Each row comes from the steps of one path. Every step used is in the known rows, and no mark comes twice. Write the path behind each row, first mark first.
Each row is shifted at random along 6 fixed directions that mean nothing.
Known rows:
x/c/v/r/a/e:  120  136  -41  154   67   14 -336  113  -45   69  101  -78 -231  236  -31 -285 -118   79   65  132  -35  100 -134  -59  -48   95  -64 -151  -92  -44  187 -201 -125  131  -76  -90   18  124   25 -180  -93 -311  243   32 -152  -66 -133 -132  192  -18  115
x/b/g/h/c:   15  173  157  -74  -95   78  -96   10  -40  179  -13   33   71  114  160   93   35   69 -127   73  -48  -73  104  -34 -117  -19  155  104  -46   -8   39   58  144  -37  283  -82  -61  -98   32  291  192  -38  -11   81  148  -27  -83  -86   51   43   56
g/j/b/x: -172  -93  195 -208 -289   69  161  235   94  204  -99  140  130  209  155  105  166  -58 -226   13 -114 -242 -130  256  -43  -15  159 -108    2   99 -108  324   51  -90 -103  -57 -133   84  297  108  543   78   75 -120   70  -76  -98  111 -200   26  126
g/x/c/v/h/j/b/e/r: -180  124 -349   99 -184  358 -342 -165 -135  382   81  -44 -146  236  -59  105 -121  -10  355  -96  333   59   54   36 -125  211 -267 -165  265  179  101 -174  -38 -230   32 -159  263  138  -39  -96  -75 -288 -105  -53 -283  111 -458  -25   24 -133  584
h/j/b/x/q/a:   37  308 -342 -125 -146  -26  -95 -291  -83  227  157 -249  -74  187  -28 -100   14  147 -173  199   73  165 -428  -67  104  287  -92   45  -40   40  -98 -211  -77  192 -425 -211  218  -86   -3 -187   22 -315   81  285 -317  -49   96  213  -73  -77  -75
h/c/v/e/r/g/b/x/q: -163  577  -14   28  -87  206 -357   59 -265  220  209   52 -356  512  133  -51  -11  433  211  280  -87  -92   13 -134  100   16   48  -89  -56  -68  207  -81 -164  301  -14 -191   13  -14 -433   51   58 -181  202 -114 -349 -118 -193 -247   63   82  401
r/h/c/v/e/x:  -94  -78   49   81  -30  111  -71  272  164  -85 -175   55   77  171  -83 -122   41 -134  322 -141   -4   -7  190  235 -187 -140   12  -31   18  171   32  103    4 -134  465   66 -249  214  232 -125   70 -129  174  200  105   83  -44  -29  -18   56   85
r/e/h/c/v: -178  231  233  469  180  -69 -413    9  -45 -118  -36 -170 -379  -13  -51  128 -144  -75   73 -137  102  219  168 -353  -33  -76 -121  -51   99 -167  601 -126   59   -3   82  -55 -167   40 -442   27 -360   94  362   89  132  267  -47 -264  -80  -34  562
a/e/r/h/j: -203  351  -15   89   15 -102 -201  125  -97  -26  101   13 -153  366   41  -80  -85  359   25  236 -299  158    3 -133   49  -19   65  -61 -360 -171  259 -106 -107  433 -257  -11  -98  -43 -323  -37 -148   23  319  -44  -35  -21   68 -139  254  144   73
r/h/c/v/e/x/q/b/g/j: -184  333 -146    1 -127  298 -176  -37  -69  170   64   75   -5  226   -5   69 -102  165  271   89   67   53  147  -19  -41   12    4  -25   -5  156   18  -23   15   58   27  -54   54    3 -130    4  -73 -206    5  174 -104   32 -189    9   45  -53  308
x/q/a/e/h/j:   26  315 -217  -43 -257  115 -254 -314 -213  400  126 -228   15 -176  -19   -2  -94  145   25  130  143  128  -50 -154 -195  120  -48   40   34 -110   14 -106  125  -51  -57  -96   27 -160 -126   85 -280 -286 -148  252   -9  139   54   -6  421   15  -18
c/v/r/a/e/x/q/b/h/j/g:  -49  121  224  211  -89   49 -302  171   94  447   56 -137 -230  143  -46  -14  -54 -132  -31   25  -22   14   66  -96 -197  -45   -2 -143  -23  -57  302    0   25  -70  -65 -103 -195  110 -130  -89  103 -120  340  -91   56  100 -141 -173   50   -1  609
e/r/b/g/j/x/q/a:  -99   29  167  -31 -286  190   29  220   89  439   83   26  -37   58    5   42   65  -81  -91   59  -31 -191  -57   39  -76   54   45 -176  -10   57   26  187   16  -82 -242 -115  -78   65    5   41  392  -44   91 -199  -40  -78 -159  -41  -49  -55  424
x/q/j/g:  -28  367  172   -5 -169  -50 -135  -59  -66  -25   81  -56 -148  -46  149   -2   -3  148 -151  247 -135  -41 -160 -143    6   -3   78   77  -62 -179  158  -17  -21   78 -247 -115  -66 -101 -171  -13   92    6  130 -124  -82  -19  -33  -91   75   53  170
a/e/x/q/b/g/h/c/v:  -93  359 -148  164 -197  256 -550  -88 -253  522  134  -87 -355  134 -123    3 -138  129  283   69  320   74   43 -141 -323  187 -214 -251  152  -10  294 -175  -37 -240  315 -217   41    4 -286   18 -199  -90  166  -48 -215  140 -358 -203  291  -85  757
b/g/x/q/j/c/v/h/r:  -56  511 -250    3  -59   95 -335 -151  -88  133  156  -54 -165  448   60  -45 -119  301  128  290 -106  117  -38  -77   56   63  -21   39 -182   21   51 -196 -107  305 -184 -130  189  -27 -223 -157 -117 -131  102  116 -247  -47 -145  -21  -90  -23  217
h/c/v/e:  -13 -121 -552   66  177  233  -56 -113   77  -72  -62    8  214  156 -187 -173 -148 -133  427  -69  117  174  199  225 -124   19 -202   29  -25  274 -221 -292 -112   14  119  158  314  231  267 -255 -256 -233 -121  109 -190   98 -135  193  153 -106  -74
r/g/h/c/v/e/x:   76  455  222   -2   78 -145 -178   24    5   36 -184 -220  -64  238   30 -280  189   26 -313   89  -65  101 -106 -125   10  -44  123  190 -173 -146   36  -15   93   62  170 -139 -173 -100    9  -65  -11 -140  292  442  298    8  336  -58   71   -8  137
b/x/c/v/r/a:  -88   44 -144  -48 -171  356 -127  -65  -70  348   91   57   25  168  -39  141  -70   15  272  -39  139 -106  202   -1  -16  -39  -10  -98  249  179  -69  103  154 -108  -12 -120   86   35  -78  200  -93 -347 -309  230  -58  -34 -263  -70 -341  -57  103
a/r/g/j/b/e: -122  269   35 -155 -164   49  -40  -36 -133  435   -2  -67   62  173  107    6  107   88 -460  230  -36  -46 -144 -137  -54   87   79 -123  -59 -148  -82   63  136    8 -433 -161  139 -156  -38  179  126  -65  -34  -34  141 -131   28   28  137  -37  218
c/v/e/h/j/b/x:  -78   97  150  -67  -57  -71  -52  187  123  117 -100  -21   36  318  118 -115  113  -18 -142   45 -192  -22  -95  177  -33  -44  135   -4 -176   36  -21   97  -30  125  -86    9 -196  124  248 -117  364  -81  297   -9   92  -11   96   97  104   43   54
q/a/r/g/x/c/v/e/h/j:  -13  349  -39  167 -130   53 -425   77  -88  291   72 -263 -344  205 -138 -308  -75   62   63  102   84  188 -189 -152  -97  190 -139  -68 -127 -100  273 -320 -123   64  -55 -195  -80   63 -169 -281  -91 -347  386  118  -88   71 -116 -144  320  -43  459
c/v/h/r/b/g/j/x/q/a/e:  109  385  -80 -157 -226   14 -304  215  -77  390  150  -72 -249  509   97 -432   93  320   -2  383 -142  -33 -377  142 -111  201   60 -114 -292  -44  -20 -143 -283  236   -7 -159 -133   93   88 -420  350 -330  404  -57 -305 -188  -59    1  424   96   69
h/j/x/q/b/e/r/a: -117   73  140    2 -192   -8  -17  319  174  147   33   14  -19  294   47  -63   82   13  -39  120 -254  -90  -92  129  -56  -40   91  -85 -187   68   94  150  -76  149 -131  -63 -220  138   44  -81  400   -6  354  -66 -107  -45   19   -8  -57   88  191
j/b/x/q:  149  456   42  147  112 -199 -256 -214 -108   91  244 -242 -432  147   21   38  -70  211 -404  228   -4  213 -405 -395  257  212  -56 -124  -29 -139  338 -150  -53  278 -498 -293  202 -166 -324  -34  -92  -81  370  235 -220  -96  112  -31 -322 -120  308
q/x/c/v/h/j:   25  120 -402   -2 -104  121 -254 -336  -42   54  -28 -256  -26   38 -198 -153 -113  -99  259  -92  366  254 -179   36 -137  228 -262   70  194  122 -127 -304  -14 -257  186 -146  193   45  219 -264 -221 -471 -120  373 -198  114 -120  125  126 -138  106
x/c/v/e:   61   12 -195 -155 -153  256  -77  -58  -46   76  -72   68  221   29   38 -159    7  -30  206   20   99  -95   58  218 -177    7   -6   -4  139  138 -267    7   46 -199  229   10   93   92  372   20   67 -356 -264   89  -49  -60 -150   82  263  -32 -142
q/b/g/j/x/c/v: -146  -92  -30 -120 -184  209   54   32  190  155 -150   77  283   72  -42   43  -19 -277  -96  -20   41  -52   28  199 -157    6   14  -47   25  230 -222   91  123 -214  -35  -29  110  104  438   78  287  -87  -43   32   88  -21 -164  220 -124 -200  307
j/b/g/h/c/v: -158  105 -482  -81  -98  314 -153 -150 -155  211   91  152   68  218   28   50  -43   98  347  120  198  -17  109  155 -113  202 -142  -19   70  227 -135 -228 -117  -29   13    3  327   78   75 -128  -44 -134 -212 -172 -316  -20 -392   88   94 -116  -13
r/g/b/x/c/v/e:   -6   78   26  -16  -18  254   62  224  134  146  -44  177   86  203   -4  -68  -27  -59   30   12  -97  -63  130   89   -6  -64   71  -62 -122  175  -36   62   -4   54   13    1   64  128  122   51  212 -126  148   34   50 -107 -153   53  -74  -97  305
g/x/c/v:  -84  -13   70  224   11  159 -215  168   93 -142  -26  127 -182  207  -50   66 -164  -55  270 -108  -13    8  129   54   -9  -66  -51  -94   34  122  294    0  -57   -9  323  -41  -89  204  -27   22   -3  -41  269   22  -74   83 -281 -119 -322  -48  487
e/x/q/a/r/b/h/j/g:   34  208  -29  249 -133   13 -336 -150  -16  544  165 -372 -369  -54 -194  -15  -72 -115 -109  -22  264  198 -261 -283 -181  261 -243 -142  115 -105  341 -191   21 -178 -156 -279   44  -38 -262 -159  -91 -227  275  121 -100  111  -69 -125  -16 -119  650
g/h/c/v/r/e/x:  -47  280 -516  -69  -61  243 -239 -206 -176  207   43  -58   26  266 -139 -116  -49  160  406   44  242  124   88   61  -44  136 -163   31   45  146 -189 -215  -54  -33  101  -73  252   33  -13 -199 -347 -290 -260  235 -216   51 -110   22  193  -87  -11
a/r/h/c/v/e/x/q/j/g: -148  260   -7  -14 -264  135 -266  106  -24  153  -30  -54    1  171  -27 -132   -9   75  183  181  -64  -19   48   83 -269  -76   29  -94  -15  -36   47   18   28 -105  131  -90 -126   59   87  -44   22 -243   88   65   -6    3 -103 -129  208   94  224
b/g/j/c/v: -180   51 -273   62  114  139  -38 -170   81   60  -63   54  159  209   19   84  -99 -132  -65    8    4  110   56   39  -10   48  -91   44  -68  124  -82 -112   36   96 -320   54  318   76  102  -70 -106   35  -60  -10   28   42 -157  183 -199 -199  136
q/x/c/v/r/g/h/j/b/e:  -26  271 -270   67   63  108 -115  -23  142  -27    1  -27   60  350 -107 -104 -163  -26   73  118  -82  242   50  -18   56   53  -63   75 -266  176  -11 -261  -63  214 -252  -46  242   96   85 -185  -99 -186  167  232  -92    5 -104  129  -58 -159  199
j/b/h/c/v/r/a/e/x/q:   16  466 -469 -126 -248  251 -415 -469 -406  685  262 -249 -123  138  -32   23  -22  270   51  241  375  102 -149 -206 -104  301 -147 -164  286    2  -91 -157  117  -97 -272 -307  383 -187 -152   58 -337 -560 -343  356 -264  -58 -103  -24  139 -109    7
b/e/x/q/j/c/v/h:  -40  -70 -419    7 -113  343  -20 -153  184  248  -51   18  344  -34 -130  101 -194 -240  277 -102  124  117  210  203 -233  -14 -150  -90   49  337 -252   39  125 -180 -147   92  310  173  353  -48 -154 -113 -262  165   33  128 -194  259    8 -211   90
q/x/c/v/h:  -47   -2  -58   40 -233  279 -196  -18  -16   35  -20   11  -47  -82 -108   64 -136 -108  435 -116  237   -9  178   78 -173  -24  -95  -68  262  154   43  -29   53 -335  387  -67  -39  113  115   25  -74 -257 -127  145  -60  103 -340  -78  -19  -54  226
x/q/c/v/e/r/g/b/h:   58 -156  237  371  136  113 -159  182  343  138  -76  -51   78 -220 -144  112 -249 -496  -53 -186   27   93  302  -46 -304 -145  -66 -163  -11  104  200   92  132 -258  110  107   18  191  265   62   28  104  220  -41  253  159 -191  -45   69 -200  629
g/x/q/b/e/r:  151  220  227  -66 -190   -8 -166   20   -7  482    9 -195  -60   32  -27  -18   72  -53 -364   65   87  -69 -158 -111 -117   66   43 -177   54  -48  -26  220  145 -206   16 -237  -58 -112   76  179  226    3  104  143   68  -42  105  -27   79  -94  509
c/v/r/a:  -15   47    7  195  108   96 -206  -83  -68  191  124 -126 -233    7  -69   98 -135  -67   86  -59  162   70  123 -230  128    4  -74  -56  156  -22  168 -136   21   28 -230  -57   55   33 -277  -72 -258 -203  -48    5  -48   87 -145 -123 -132  -82  262
v/r/e/h/j/x/q/b:   50  128 -108  239  -53   -5 -239   -4   50  232  134 -257 -282  -60 -236 -100 -102  -95  123  -55  222  216 -129 -127 -112  185 -269 -191   83   12  250 -218 -119 -190 -184 -145   99   98 -121 -380  -97 -154  210  -17 -243  114 -109  -69  231  -99  600
x/c/v/r/g:  -19  -44   26  272   50  179 -289  -71    7  108   -5 -110 -192  -63 -118   -7 -118 -245  187 -174  292   35  108 -118 -162   40 -209  -97  323    1  205 -142   46 -355  189 -109   74  107  -47  -44 -138 -267  -49  -64  -53   90 -316 -185  -48 -113  580
g/h/j/x/b:  -60  255   -5  126   45 -113 -114  -30   68 -201   57  -40 -152  222   35  111 -127  134  -61   56 -162  240  -66 -103  176   37   35  157 -246  -11  310 -185  -67  300  -36  -72   -1    5 -135 -103  -50  -19  350  182  -38   96   26   -2 -173    8  150
b/g/h/j/c/v/r/a:  -72  119   79  130  -33  -35 -286  178   26  243   -9  -64 -217  366  105 -139   99  -57   21    6   25  -32  -82   63 -147  107  -51   20  -41  -14  192 -107 -115  -23   78  -74 -159  145  -18 -342  182   -7  263 -133  -55   48 -234 -139   14   23  195
e/h/c/v/r/b/g/j/x/q/a: -230  401  171  -99 -398  200 -305   91 -193  387  130   -8 -218  304  188   36  101  257  144  194    2 -197  -49    5  -83   31  128  -46   65  -45  130  102    0    6   61 -207 -241  -19 -166   48  267 -252   55  -53 -146  -34 -183 -217   58  103  250
q/a/r/h/c/v/e:   29  362  -82 -282 -382   75 -281  -74 -288  358   -1 -247   32   84   13 -264  128  179  -24  261  139  -37 -132  -18 -173   77   90  -22   95 -103 -223  -56  103  -97  118 -189 -129 -140  140    1  -54 -449 -162  393   26  -71   83  -35  411   76 -346

Which path is each row?
  32  330  191  -58  -35  -65  -70  295  120   -2   30    7 -109  349   71 -316   61  131 -230  314 -325  -38 -264   74  122    7  153  -76 -366  -44  -19   14 -212  321 -338  -68  -92  102  158 -266  406 -124  454 -177 -125 -196  100   42  260  -21  262 -> c/v/e/r/g/j/x/q/b
 335  115   61    1  -37   -5 -191  -31   93  648  -27 -404  -61  -45 -197 -355   63 -283 -422   23  214   97 -319 -103 -212  190  -80 -191   30  -34 -144  -41  102 -246 -132 -205   35    3  281 -140  140 -362  194  274  138  -52  177  111  283 -207  404 -> c/v/e/x/q/a/r/b/g
-270  123  -12   -3 -240  224 -199  -80  -41  361  -31  -26   -3  183   16  132   48  -91   54  -70  192  -70   45    6 -169   92  -64  -52  210   42   30   54  133 -268  103 -171   10   13   20  116  139 -211 -115  -42   -7   23 -207  -78  -83  -82  478 -> e/r/b/g/h/j/x/c/v
-215  -48 -104   87 -267  403 -135   94   63  449   45   36   48   16  -76  143 -129 -140  348  -37   62  -71  336  110 -264  -91  -42 -173  109  147   69   27   53 -170    8   33  -48  184  -11   49   43 -226  -34 -154   -5  142 -370  -35   78   -1  445 -> c/v/h/j/b/x/q/a/e/r/g
 -76  129 -215  219 -151  327 -405 -112 -151  214  176  -30 -194 -213 -154  100 -247  -21  518  -51  364   49  188  -92 -249   89 -267 -233  331   72  171 -126  -36 -339  102  -48  128   99 -149 -100 -326 -198 -202 -149 -282  149 -448 -174  317 -106  427 -> x/q/c/v/r/e/h
  66  105  108  187  -51   -6 -427  -15   18  130  -22 -224 -107  -95  -57 -102  -83 -156   96  -31  142   51   30  -18 -335  -19  -99  -70  139  -71  142  -23   41 -297  388  -48 -137   72  166  -75  -37 -156   96   45  -12  142  -58 -146  360    1  345 -> x/q/c/v/e/h/r
  78   35 -152  140   64   49 -317 -101  -33  276  -76 -234   18   48 -134  -96  -85 -180   34  -79  224  182  129  -47 -239   37 -106   -5   56    6   43 -162  120 -189  236  -30   42   51  147  -95 -349 -203  -32  333  148  195  -24  -54  172  -79  116 -> g/h/c/v/r/a/e
-223  173 -221  112 -115  131 -298  -37  -53   88   70  -53 -221  270  -61 -133    1   81  401  -19  146   83  -97   77 -112  175 -213    5   87   34  160 -222 -164  -94   92 -125   15  136  -84 -354  -16 -362   75 -115 -296   44 -232 -131  128   11  333 -> e/h/j/x/c/v/r/g
   2  172  136  -52 -414  197 -393  135 -204  583   89 -138 -269  127  -45  -30   23   44  154   38  271 -114  -13  -49 -312  100   -9 -229  265  -17  141   35   74 -348  369 -287 -232   15  -50  112  154 -322   41   93  -76   19 -332 -237  223   67  291 -> q/x/b/h/c/v/r/a/e
  26  106 -111 -159 -237  122   65  230  176  374   -5   -3  280  235  -24 -234   39   -8  -62  180 -256  -21   -5  243 -209  -37  120  -55 -346  111 -204   79    4  113 -153   15   11   97  373  -74  256 -180  105   98   60 -105   65   91  251   19  -37 -> v/r/g/b/x/q/a/e/h/j/c
-112  -84 -170   93 -139  132  -70  -42  183  119   -4    6  133  -15  -88  221 -170 -221  115 -129  104  126   72  129 -236   45 -118  -48   43  221   58   15   59 -197  165    1  144  126  265  -24   47   27   63  154  -47  144 -209  118 -148 -118  255 -> g/b/h/j/x/q/c
-155  -75    7  295  148   76 -255  321  115   55   68  126 -203  392  -68   -3 -210  -14  218   27 -115   93  153   27 -165    7  -66 -229 -238   67  327 -174 -177  180  147   55  -39  224  -71  -90   37   98  431 -293 -112   14 -315 -162  -16  -14  460 -> a/r/b/g/h/c/v
-176 -203 -642 -118 -245  528  -13  142   44  367  127  287  230  364 -113    3 -174   54  613   36   58  -24  188  442 -222  129 -128 -186  -62  432 -220 -102 -156    1   -2   79  291  336  312 -217   63 -366 -203 -129 -344  -18 -538  159  151  -43  -58 -> g/j/x/b/h/c/v/r/a/e
-183   -2   22 -239 -322  150  -34  224  113  324 -230  154  383  291  138 -150  147  -62  -26   68 -215 -173   51  428 -429  -96  168    0 -181   66 -193  245  114 -153  350   44 -208  138  570  144  441 -131   75  -60  222  -37   -7   73  328   95   29 -> a/e/h/j/g/b/x/c/v
  91  140   52   22  -38   -9 -123  141  224   47  -65  -17   18  247   37 -157  -24  -82  -95  100 -157   39 -123  156 -125   -3   41  -31 -207  108  -16   40  -49   49  -15  -25  -26  137  291 -211  226   13  304  102   40  -30  -80   95  -94  -76  187 -> b/g/x/q/j/c/v/h
  29  -38   38  -95 -444  290 -163  217   -2  635  -11  -47   91   22  -74  -29   58  -92  130  -30  160 -179   57  182 -444   32   11 -253  127  127  -56  261  142 -382  458 -129 -211   76  244  184  245 -179  -20  149   48   34 -140  -83  181   27  296 -> g/x/q/a/r/b/e/h/c
-269   25  260  -18 -316  143 -238  307  -24  508 -153   -8  -41  269   57  -58  170 -105  -28  -24   39 -201   56  187 -421  -51   50 -245  102  -48  115  227   98 -361  263 -113 -296  132  183   94  353  -62  170 -186  174   59 -202 -173  215   94  550 -> a/e/h/c/v/r/g/j/b/x
 -99  190  176   33 -105  -21 -178  124  106  188 -139 -131 -100  377   66 -147  150 -143 -213  -19  -13  -24 -169   46 -115   20   -3    6   32  -28  116   13   24 -146  124 -210 -105  108  134 -106  344 -160  319   89   27   -6  -28  -34 -117    1  510 -> h/j/x/c/v/r/g/b/e
